Below are the code and all the weights of a small trained network. Each question names an input and a target symbol and asks about switching units off, where a switched-off unit gives its printed mean instead of its output.

import numpy as np


def w(rows, s, z=0):
    codes = np.array(rows[::2]) - 128.0
    scale = np.full(codes.shape[1], s)
    scale[-1] = z or s
    return codes * scale


def softmax(a):
    e = np.exp(a - a.max(-1, keepdims=True))
    return e / e.sum(-1, keepdims=True)


def log_softmax(a):
    a = a - a.max(-1, keepdims=True)
    return a - np.log(np.exp(a).sum(-1, keepdims=True))


def net(x, mask):
    ids = ['βγδζηλμξστφψω'.index(c) for c in x.split()]
    T = len(ids)
    res = E[ids] + P[:T]
    u = 0
    for l in range(2):
        r = res
        for j in range(3):
            rows = slice(3 * j, 3 * j + 3)
            q, k, v = (r @ M[l][rows].T for M in (Q, K, V))
            z = softmax(np.where(np.tri(T) > 0, q @ k.T / 3**0.5, -1e9)) @ v
            o = O[l][rows]
            res = res + np.where(mask[u + j], z, o[:, -1]) @ o[:, :-1]
        u += 3
    return log_softmax(res[-1] @ U[:, :-1].T + U[:, -1])


Q, K, V, O = {}, {}, {}, {}
E = w([
[146,114,101,45,153,163,74,75,123],'β',
[111,190,88,108,88,197,219,69,155],'γ',
[201,113,192,172,123,216,134,126,74],'δ',
[231,219,120,165,96,114,95,97,150],'ζ',
[93,114,118,195,152,179,118,37,142],'η',
[170,145,82,200,58,95,166,126,68],'λ',
[102,189,59,127,163,213,146,167,91],'μ',
[92,224,211,171,215,178,119,98,118],'ξ',
[20,121,185,11,107,124,155,161,63],'σ',
[139,117,149,110,74,139,149,150,222],'τ',
[114,167,176,156,4,200,64,92,154],'φ',
[132,171,150,118,193,39,158,87,156],'ψ',
[40,175,103,192,150,118,62,160,185],'ω',
],0.015)
P = w([
[193,57,158,200,220,162,175,171,219],'0',
[70,205,162,125,51,124,114,86,102],'1',
[81,216,171,113,36,152,97,76,80],'2',
[109,240,163,102,31,154,113,95,83],'3',
[110,239,157,114,38,161,74,78,82],'4',
[108,235,150,96,10,179,87,86,94],'5',
[99,231,132,88,27,194,101,106,91],'6',
[117,251,147,85,20,179,98,82,101],'7',
[107,255,159,79,33,153,84,73,102],'8',
],0.006)
Q[0] = w([
[135,74,104,175,153,124,134,110,140],'0.h0',
[159,218,115,108,79,154,129,135,144],'0.h0',
[162,114,107,111,142,83,124,174,131],'0.h0',
[135,122,74,146,147,143,144,164,142],'0.h1',
[147,188,143,123,109,139,93,109,146],'0.h1',
[108,127,132,148,107,151,122,73,131],'0.h1',
[162,120,131,73,122,119,125,90,146],'0.h2',
[133,152,138,119,90,118,106,122,152],'0.h2',
[168,248,126,174,91,159,121,69,167],'0.h2',
],0.014)
K[0] = w([
[126,213,187,25,45,58,70,161,81],'0.h0',
[113,1,134,152,216,158,213,185,154],'0.h0',
[70,185,99,118,138,208,103,46,83],'0.h0',
[126,173,155,68,69,104,82,126,141],'0.h1',
[88,52,99,150,96,190,174,214,137],'0.h1',
[115,105,90,157,108,235,185,122,88],'0.h1',
[142,196,114,169,112,140,116,232,101],'0.h2',
[158,105,143,138,161,121,168,176,132],'0.h2',
[192,28,196,191,178,70,103,192,191],'0.h2',
],0.009)
V[0] = w([
[179,122,121,134,176,26,18,120,128],'0.h0',
[168,100,96,115,125,60,142,196,152],'0.h0',
[134,114,199,54,134,111,72,196,72],'0.h0',
[176,137,103,84,133,110,130,27,180],'0.h1',
[119,132,122,116,176,165,2,194,171],'0.h1',
[197,165,116,129,175,178,124,172,166],'0.h1',
[127,228,181,151,97,109,127,132,92],'0.h2',
[112,147,120,146,193,125,146,100,65],'0.h2',
[91,151,154,94,90,103,72,87,185],'0.h2',
],0.0068)
O[0] = w([
[254,205,91,83,117,151,91,129,159,57],'0.h0',
[125,132,93,53,84,70,148,178,215,72],'0.h0',
[138,185,191,86,158,93,148,231,99,1],'0.h0',
[135,168,181,64,74,150,145,59,183,132],'0.h1',
[167,158,130,137,157,166,42,162,138,102],'0.h1',
[160,197,80,123,114,230,139,133,94,176],'0.h1',
[153,148,152,250,172,92,144,99,129,128],'0.h2',
[128,188,98,85,184,106,150,77,118,121],'0.h2',
[180,123,226,166,120,96,51,137,154,119],'0.h2',
],0.0062,0.0044)
Q[1] = w([
[138,172,173,91,148,151,42,164,135],'1.h0',
[181,6,102,147,156,14,136,254,118],'1.h0',
[151,238,134,179,64,189,100,70,191],'1.h0',
[185,77,140,70,187,104,87,204,186],'1.h1',
[142,144,124,211,141,176,99,58,110],'1.h1',
[82,122,133,118,62,166,218,69,61],'1.h1',
[88,149,171,137,59,154,132,86,135],'1.h2',
[8,122,104,125,122,177,157,74,88],'1.h2',
[171,221,90,140,94,171,127,119,77],'1.h2',
],0.0081)
K[1] = w([
[165,135,124,120,101,109,168,181,141],'1.h0',
[70,144,73,74,1,76,140,113,34],'1.h0',
[170,61,107,127,199,154,98,122,228],'1.h0',
[114,211,127,74,66,112,65,57,43],'1.h1',
[144,97,123,216,159,140,101,141,172],'1.h1',
[141,73,88,165,171,172,237,187,131],'1.h1',
[145,141,141,216,192,142,164,87,169],'1.h2',
[219,105,150,143,202,135,207,170,182],'1.h2',
[133,145,87,129,199,126,209,113,39],'1.h2',
],0.0086)
V[1] = w([
[98,157,79,112,185,204,13,126,131],'1.h0',
[123,131,178,1,118,166,110,97,122],'1.h0',
[56,69,125,120,196,90,127,125,123],'1.h0',
[182,90,176,171,116,103,130,130,93],'1.h1',
[126,121,145,128,193,207,100,63,119],'1.h1',
[92,161,118,56,154,161,155,182,108],'1.h1',
[104,66,145,135,76,147,94,150,59],'1.h2',
[110,210,171,141,130,104,145,84,59],'1.h2',
[154,122,67,136,136,130,166,131,85],'1.h2',
],0.0071)
O[1] = w([
[71,74,187,86,123,92,180,159,158,245],'1.h0',
[51,152,167,102,135,92,120,93,35,100],'1.h0',
[169,174,170,51,180,164,99,69,190,101],'1.h0',
[144,161,120,95,159,170,191,119,92,99],'1.h1',
[183,103,62,106,206,87,62,176,115,255],'1.h1',
[77,167,127,211,124,110,83,135,153,96],'1.h1',
[137,102,119,116,153,254,113,167,147,111],'1.h2',
[160,104,156,150,203,105,204,138,145,158],'1.h2',
[80,146,93,96,150,94,121,145,159,143],'1.h2',
],0.007,0.0071)
U = w([
[107,106,188,61,114,111,131,176,65,203],'β',
[105,41,133,215,151,158,122,9,122,54],'γ',
[136,184,49,103,159,219,153,217,66,92],'δ',
[187,60,57,183,63,79,159,162,61,99],'ζ',
[189,80,81,38,144,154,64,93,100,227],'η',
[126,166,100,90,103,188,253,81,164,42],'λ',
[100,143,89,181,143,120,55,175,176,85],'μ',
[188,132,143,113,204,70,189,119,135,168],'ξ',
[151,228,222,164,186,209,146,111,135,129],'σ',
[159,143,151,153,30,226,67,124,113,6],'τ',
[203,69,194,166,128,225,152,150,59,160],'φ',
[242,246,128,129,100,111,80,101,115,197],'ψ',
[171,71,191,91,81,143,173,197,239,232],'ω',
],0.005,0.0021)

Each question gives the input, a string of symbols that net reads in full, and the target symbol t.
The units are the heads (3 rows each of Q, K, V and O). Each row of codes is followed by its name. A weight is (code - 128) times the scale printed after its matrix; where a second scale follows, it is the last column's (O and U).
mask holds one flag per head, layer by layer. A switched-off head (its flag False) gives its mean, the last column of its rows in O, instead of its output. The means were averaged over made-up inputs and are rounded, as every weight is.
A unit's drop is (log p(t) with every unit on - log p(t) with that unit switched off) / (log p(t) with every unit on - log p(t) with every unit switched off).
The circuit of an input: a set's keep is (log p(t) with only the set's units on - log p(t) with every unit switched off) / (log p(t) with every unit on - log p(t) with every unit switched off). Starting from all 6 units, units are removed one at a time, each time the one whose removal leaves the highest keep (on an exact tie, the one counted first), for as long as the keep stays at least 0.8.
units of the circuit, in order: the units of the circuit, biggest drop first
most important unit: the unit with the biggest drop
which heads matter: for each layer, one digit per head in row order, 1 if its drop is at least 0.15 and else 0, layers parted by /
drop of u: that unit's drop, to one decimal
input ω λ ζ σ τ, target ω: which heads matter : 010 / 100
input η η ψ ζ, target η: most important unit : 1.h1
input ω σ ζ γ γ ζ, target ω: units of the circuit, in order : [1.h0 0.h1]
input β β γ ξ ζ β η μ λ, target β: units of the circuit, in order : [1.h0 0.h2 0.h1]
input ω γ ψ η σ σ, target ω: units of the circuit, in order : [1.h0 0.h1]
input ψ ζ η η β λ, target ψ: units of the circuit, in order : [1.h0 0.h0]
input ζ β τ φ, target ζ: which heads matter : 110 / 101
input τ ω φ η η η γ μ η, target τ: units of the circuit, in order : [1.h2 0.h2 1.h0]
input η ξ τ δ τ ξ ω ζ, target η: units of the circuit, in order : [1.h1 0.h0]
input ω σ λ φ β δ μ γ, target ω: which heads matter : 010 / 100
input λ η μ, target λ: units of the circuit, in order : [1.h1 0.h0]
input β ψ β γ η μ, target β: units of the circuit, in order : [1.h0 0.h1 0.h2]
input σ σ ξ ω ζ μ γ, target σ: units of the circuit, in order : [0.h0 1.h1 1.h0 1.h2]
input τ ω β γ δ γ, target τ: units of the circuit, in order : [1.h2 0.h2 1.h0]
input ζ ζ ω ω ψ ω λ β, target ζ: units of the circuit, in order : [1.h0 0.h1 0.h0]
input σ μ δ, target σ: most important unit : 0.h0
input ψ γ ξ, target ψ: units of the circuit, in order : [0.h0 1.h0]
input φ σ ψ ζ, target φ: units of the circuit, in order : [0.h2 1.h2 1.h1 0.h0]
input ψ ζ τ η γ, target ψ: which heads matter : 100 / 101
input γ γ ω ζ τ, target γ: units of the circuit, in order : [0.h0]
input μ β β β β φ, target μ: which heads matter : 011 / 011
input ω σ ω η σ, target ω: drop of 1.h0 : 1.0
input ψ μ ω ψ δ, target ψ: drop of 1.h2 : 0.1
input η η γ ψ η, target η: drop of 1.h1 : 0.6
input ω λ μ ζ, target ω: drop of 1.h0 : 1.0
